Below is a small trained network, with its code and all its weights. Each question gives an input and a target symbol and asks what happens when units are switched off, that is, made to give their printed mean instead of their output.

import numpy as np


def w(rows, s, z=0):
    codes = np.array(rows[::2]) - 128.0
    scale = np.full(codes.shape[1], s)
    scale[-1] = z or s
    return codes * scale


def norm(h):
    return h / np.sqrt((h * h).mean(-1, keepdims=True) + 1e-5)


def f(y):
    return np.maximum(y, 0)


def softmax(a):
    e = np.exp(a - a.max(-1, keepdims=True))
    return e / e.sum(-1, keepdims=True)


def log_softmax(a):
    a = a - a.max(-1, keepdims=True)
    return a - np.log(np.exp(a).sum(-1, keepdims=True))


def net(x, mask):
    ids = ['ΓΔΞβζηλμπσ'.index(c) for c in x.split()]
    T = len(ids)
    res = E[ids] + P[:T]
    q, k, v = (norm(res) @ M[0].T for M in (Q, K, V))
    z = softmax(np.where(np.tri(T) > 0, q @ k.T / 3**0.5, -1e9)) @ v
    res = res + np.where(mask[0], z, O[0][:, -1]) @ O[0][:, :-1]
    y = f(norm(res) @ A[0][:, :-1].T + A[0][:, -1])
    res = res + np.where(mask[1:17], y, B[0][:, -1]) @ B[0][:, :-1]
    return log_softmax(norm(res)[-1] @ U[:, :-1].T + U[:, -1])


Q, K, V, O, A, B = {}, {}, {}, {}, {}, {}
E = w([
[104,125,109],'Γ',
[105,49,79],'Δ',
[101,121,99],'Ξ',
[109,151,129],'β',
[74,60,139],'ζ',
[103,150,118],'η',
[99,122,99],'λ',
[97,144,109],'μ',
[102,97,96],'π',
[170,156,254],'σ',
],0.0055)
P = w([
[42,179,119],'0',
[99,2,216],'1',
[75,177,113],'2',
[126,51,183],'3',
[96,172,111],'4',
[137,76,168],'5',
[109,166,107],'6',
[123,79,169],'7',
[122,162,102],'8',
[100,80,179],'9',
[136,159,97],'10',
[103,98,187],'11',
[167,155,87],'12',
[129,111,185],'13',
],0.011)
Q[0] = w([
[122,135,106],'head 1',
[147,32,255],'head 1',
[131,62,146],'head 1',
],0.02)
K[0] = w([
[86,111,138],'head 1',
[254,181,59],'head 1',
[158,136,71],'head 1',
],0.018)
V[0] = w([
[193,247,185],'head 1',
[130,188,201],'head 1',
[155,160,74],'head 1',
],0.013)
O[0] = w([
[91,87,249,4],'head 1',
[107,121,191,167],'head 1',
[99,77,75,45],'head 1',
],0.018,0.0029)
A[0] = w([
[172,64,130,108],'neuron 1',
[166,154,146,178],'neuron 2',
[76,174,107,126],'neuron 3',
[61,103,122,41],'neuron 4',
[82,133,99,111],'neuron 5',
[139,91,138,158],'neuron 6',
[112,141,87,139],'neuron 7',
[95,115,152,190],'neuron 8',
[98,150,163,1],'neuron 9',
[118,98,109,75],'neuron 10',
[9,235,107,115],'neuron 11',
[189,127,81,132],'neuron 12',
[124,53,137,66],'neuron 13',
[166,87,105,84],'neuron 14',
[167,51,144,174],'neuron 15',
[123,97,181,192],'neuron 16',
],0.014,0.0041)
B[0] = w([
[19,157,118,185],'neuron 1',
[205,61,70,201],'neuron 2',
[131,202,207,193],'neuron 3',
[250,142,107,171],'neuron 4',
[40,164,163,165],'neuron 5',
[49,158,121,190],'neuron 6',
[128,158,209,215],'neuron 7',
[166,155,62,217],'neuron 8',
[77,184,15,144],'neuron 9',
[77,201,60,156],'neuron 10',
[9,236,183,242],'neuron 11',
[212,203,222,255],'neuron 12',
[186,4,149,214],'neuron 13',
[197,133,108,160],'neuron 14',
[34,218,188,238],'neuron 15',
[225,107,42,252],'neuron 16',
],0.018,0.0048)
U = w([
[58,250,175,166],'Γ',
[188,208,79,155],'Δ',
[244,131,81,225],'Ξ',
[87,94,18,77],'β',
[160,31,102,134],'ζ',
[102,53,223,179],'η',
[50,119,61,60],'λ',
[121,79,57,51],'μ',
[141,53,76,81],'π',
[57,130,45,4],'σ',
],0.012,0.0032)

Each question gives the input, a string of symbols that net reads in full, and the target symbol t.
The units are the heads (3 rows each of Q, K, V and O) and the neurons (one row each of A and B). Each row of codes is followed by its name. A weight is (code - 128) times the scale printed after its matrix; where a second scale follows, it is the last column's (O, A, B and U).
mask holds one flag per unit, heads first, then neurons. A switched-off unit (its flag False) gives its mean, the last column of its rows in O or B, instead of its output. The means were averaged over made-up inputs and are rounded, as every weight is.
A unit's drop is (log p(t) with every unit on - log p(t) with that unit switched off) / (log p(t) with every unit on - log p(t) with every unit switched off).
The circuit of an input: a set's keep is (log p(t) with only the set's units on - log p(t) with every unit switched off) / (log p(t) with every unit on - log p(t) with every unit switched off). Starting from the 12 units with the biggest drops (on a tie, the unit counted first), units are removed one at a time, each time the one whose removal leaves the highest keep (on an exact tie, the one counted first), for as long as the keep stays at least 0.8.
circuit, biggest first: the units of the circuit, biggest drop first
most important unit: the unit with the biggest drop
top k neurons: the k neurons with the biggest drops, biggest first
drop when u is switched off: that unit's drop, to one decimal
input β Γ ζ Γ Γ η π ζ η σ Γ β, target β: circuit, biggest first	head 1; neuron 12; neuron 11
input σ μ β Ξ π σ Ξ π λ π ζ σ σ, target Ξ: circuit, biggest first	neuron 2; neuron 11
input Δ σ Ξ λ π Γ β Δ Ξ σ Γ η, target β: circuit, biggest first	head 1; neuron 12; neuron 11
input σ η η ζ β Γ, target ζ: top 4 neurons	neuron 11; neuron 16; neuron 13; neuron 12
input π λ σ η σ ζ σ λ η σ σ π β σ, target ζ: top 3 neurons	neuron 16; neuron 11; neuron 13
input ζ β ζ Ξ, target Ξ: circuit, biggest first	neuron 11
input Γ μ π η ζ π σ Γ η η β Γ, target ζ: circuit, biggest first	head 1; neuron 16; neuron 11
input ζ σ λ π Δ σ Ξ λ Δ ζ, target Δ: circuit, biggest first	head 1; neuron 12
input σ Γ Γ σ, target β: top 3 neurons	neuron 12; neuron 16; neuron 11
input σ Γ β Γ ζ ζ η σ Γ ζ, target β: circuit, biggest first	head 1; neuron 11; neuron 12
input Γ Ξ σ Ξ σ β μ σ ζ β, target Ξ: top 4 neurons	neuron 16; neuron 4; neuron 8; neuron 11
input π Γ μ μ Δ σ λ β β λ, target ζ: top 3 neurons	neuron 16; neuron 13; neuron 11
input Δ Δ η λ μ μ Δ Δ Ξ π β Δ, target ζ: top 3 neurons	neuron 13; neuron 16; neuron 11
input ζ π β Ξ ζ σ ζ ζ Δ β, target Δ: most important unit	head 1
input ζ β η Ξ Δ β μ λ π σ ζ β ζ β, target Ξ: top 2 neurons	neuron 11; neuron 15
input σ σ ζ λ Ξ σ σ σ λ Ξ π ζ β ζ, target ζ: top 3 neurons	neuron 13; neuron 16; neuron 11
input ζ π σ σ Ξ σ π σ β Ξ, target ζ: top 3 neurons	neuron 16; neuron 13; neuron 11
input Γ ζ σ λ ζ π η η σ Γ μ Δ β Ξ, target ζ: top 4 neurons	neuron 13; neuron 16; neuron 11; neuron 4
input λ β σ π Δ σ π π β ζ, target ζ: top 2 neurons	neuron 16; neuron 11
input Δ σ Δ ζ, target Δ: circuit, biggest first	head 1
input Δ σ μ λ Ξ σ σ π, target η: drop when neuron 2 is switched off	0.1
input η Γ π Δ η σ μ π η ζ ζ π σ λ, target η: drop when head 1 is switched off	0.9
